Below is a small trained network, with its code and all its weights. Each question gives an input and a class and asks what happens when units are switched off, that is, made to give their printed mean instead of their output.

import numpy as np


def w(rows, s, z=0):
    codes = np.array(rows[::2]) - 128.0
    scale = np.full(codes.shape[1], s)
    scale[-1] = z or s
    return codes * scale


def f(y):
    return y / 2 * (1 + np.tanh(0.7978845608 * (y + 0.044715 * y**3)))


def log_softmax(a):
    a = a - a.max(-1, keepdims=True)
    return a - np.log(np.exp(a).sum(-1, keepdims=True))


def net(x, mask):
    res = np.array(x, float).reshape(1, 5) / 4 @ E
    y = f(res @ A[0][:, :-1].T + A[0][:, -1])
    res = res + np.where(mask, y, B[0][:, -1]) @ B[0][:, :-1]
    return log_softmax(res[-1] @ U[:, :-1].T + U[:, -1])


A, B = {}, {}
E = w([
[126,128,129,127,130],'x0',
[67,126,58,64,7],'x1',
[21,1,125,199,131],'x2',
[129,155,5,141,199],'x3',
[42,239,134,228,104],'x4',
],0.0059)
A[0] = w([
[170,180,145,103,123,89],'N1',
[107,120,96,111,81,91],'N2',
[107,132,83,94,54,58],'N3',
[159,137,175,183,232,34],'N4',
[91,183,137,171,112,87],'N5',
[94,138,70,81,52,57],'N6',
[143,77,120,52,159,136],'N7',
[126,123,199,118,78,66],'N8',
[91,79,124,155,132,18],'N9',
[117,133,138,144,129,95],'N10',
[162,81,106,106,133,66],'N11',
[131,120,209,120,78,43],'N12',
[83,82,127,152,130,49],'N13',
[110,69,106,175,124,101],'N14',
[64,224,139,206,112,160],'N15',
[126,123,209,117,82,29],'N16',
[155,84,122,88,143,192],'N17',
[121,138,5,138,189,82],'N18',
[136,128,176,139,183,129],'N19',
[115,131,97,118,141,1],'N20',
[120,128,192,125,140,55],'N21',
[163,75,124,82,134,106],'N22',
[70,59,127,153,146,120],'N23',
[136,163,132,89,120,11],'N24',
[135,153,74,115,154,34],'N25',
[168,213,128,69,121,34],'N26',
],0.012,0.00091)
B[0] = w([
[138,168,191,155,196,177],'N1',
[146,87,97,161,167,165],'N2',
[143,41,60,185,191,195],'N3',
[126,4,12,185,185,222],'N4',
[170,85,175,92,58,187],'N5',
[146,23,49,187,198,212],'N6',
[164,82,190,98,35,193],'N7',
[64,175,63,122,102,178],'N8',
[141,175,178,124,189,166],'N9',
[139,121,132,117,130,132],'N10',
[154,115,148,97,70,161],'N11',
[57,196,57,119,88,183],'N12',
[161,178,175,129,185,170],'N13',
[139,194,176,132,179,175],'N14',
[196,50,207,61,11,255],'N15',
[64,186,48,94,108,181],'N16',
[141,86,172,112,63,174],'N17',
[8,230,41,89,37,210],'N18',
[133,74,75,156,149,169],'N19',
[104,137,111,123,126,129],'N20',
[102,127,73,134,122,151],'N21',
[166,88,175,112,48,181],'N22',
[159,223,205,143,203,199],'N23',
[145,144,154,140,167,147],'N24',
[86,177,115,123,125,152],'N25',
[139,224,240,149,232,210],'N26',
],0.019,0.0069)
U = w([
[240,44,201,10,7,254],'0',
[190,2,35,177,199,172],'1',
[191,215,227,100,219,16],'2',
[43,208,29,29,50,43],'3',
],0.0066,0.0004)

Each question gives the input, the list of numbers given to net, and the class t.
The units are the neurons (one row each of A and B). Each row of codes is followed by its name. A weight is (code - 128) times the scale printed after its matrix; where a second scale follows, it is the last column's (A, B and U).
mask holds one flag per neuron, in row order. A switched-off neuron (its flag False) gives its mean, the last column of its row in B, instead of its output. The means were averaged over made-up inputs and are rounded, as every weight is.
A unit's drop is (log p(t) with every unit on - log p(t) with that unit switched off) / (log p(t) with every unit on - log p(t) with every unit switched off).
The circuit of an input: a set's keep is (log p(t) with only the set's units on - log p(t) with every unit switched off) / (log p(t) with every unit on - log p(t) with every unit switched off). Starting from the 12 units with the biggest drops (on a tie, the unit counted first), units are removed one at a time, each time the one whose removal leaves the highest keep (on an exact tie, the one counted first), for as long as the keep stays at least 0.8.
circuit, biggest first: the units of the circuit, biggest drop first
k most important neurons: the k neurons with the biggest drops, biggest first
drop of u: that unit's drop, to one decimal
input [8,-4,1,5,3], class 3: most important neuron : N18
input [-3,8,4,2,7], class 1: 3 most important neurons : N6, N3, N2
input [-2,-2,3,1,2], class 2: 2 most important neurons : N6, N7
input [-7,8,3,-5,7], class 1: 3 most important neurons : N6, N3, N2
input [5,1,7,8,-5], class 3: 3 most important neurons : N18, N26, N1
input [-1,5,-7,-5,-1], class 2: 2 most important neurons : N26, N4
input [-7,7,2,2,-5], class 1: 2 most important neurons : N6, N3
input [4,5,2,0,-4], class 1: 3 most important neurons : N15, N6, N3
input [5,3,2,7,8], class 0: 2 most important neurons : N15, N5
input [-3,-2,4,0,4], class 0: 4 most important neurons : N15, N26, N1, N5
input [1,1,-7,7,-5], class 2: 2 most important neurons : N26, N1
input [-8,-7,-7,-1,8], class 0: 2 most important neurons : N15, N5
input [-6,8,2,-3,-6], class 1: drop of N6 : 0.9
input [-2,-5,4,5,6], class 0: drop of N15 : 1.7
input [-7,0,-8,8,2], class 2: drop of N21 : 0.1
input [-7,-4,2,-7,5], class 3: circuit, biggest first : N12
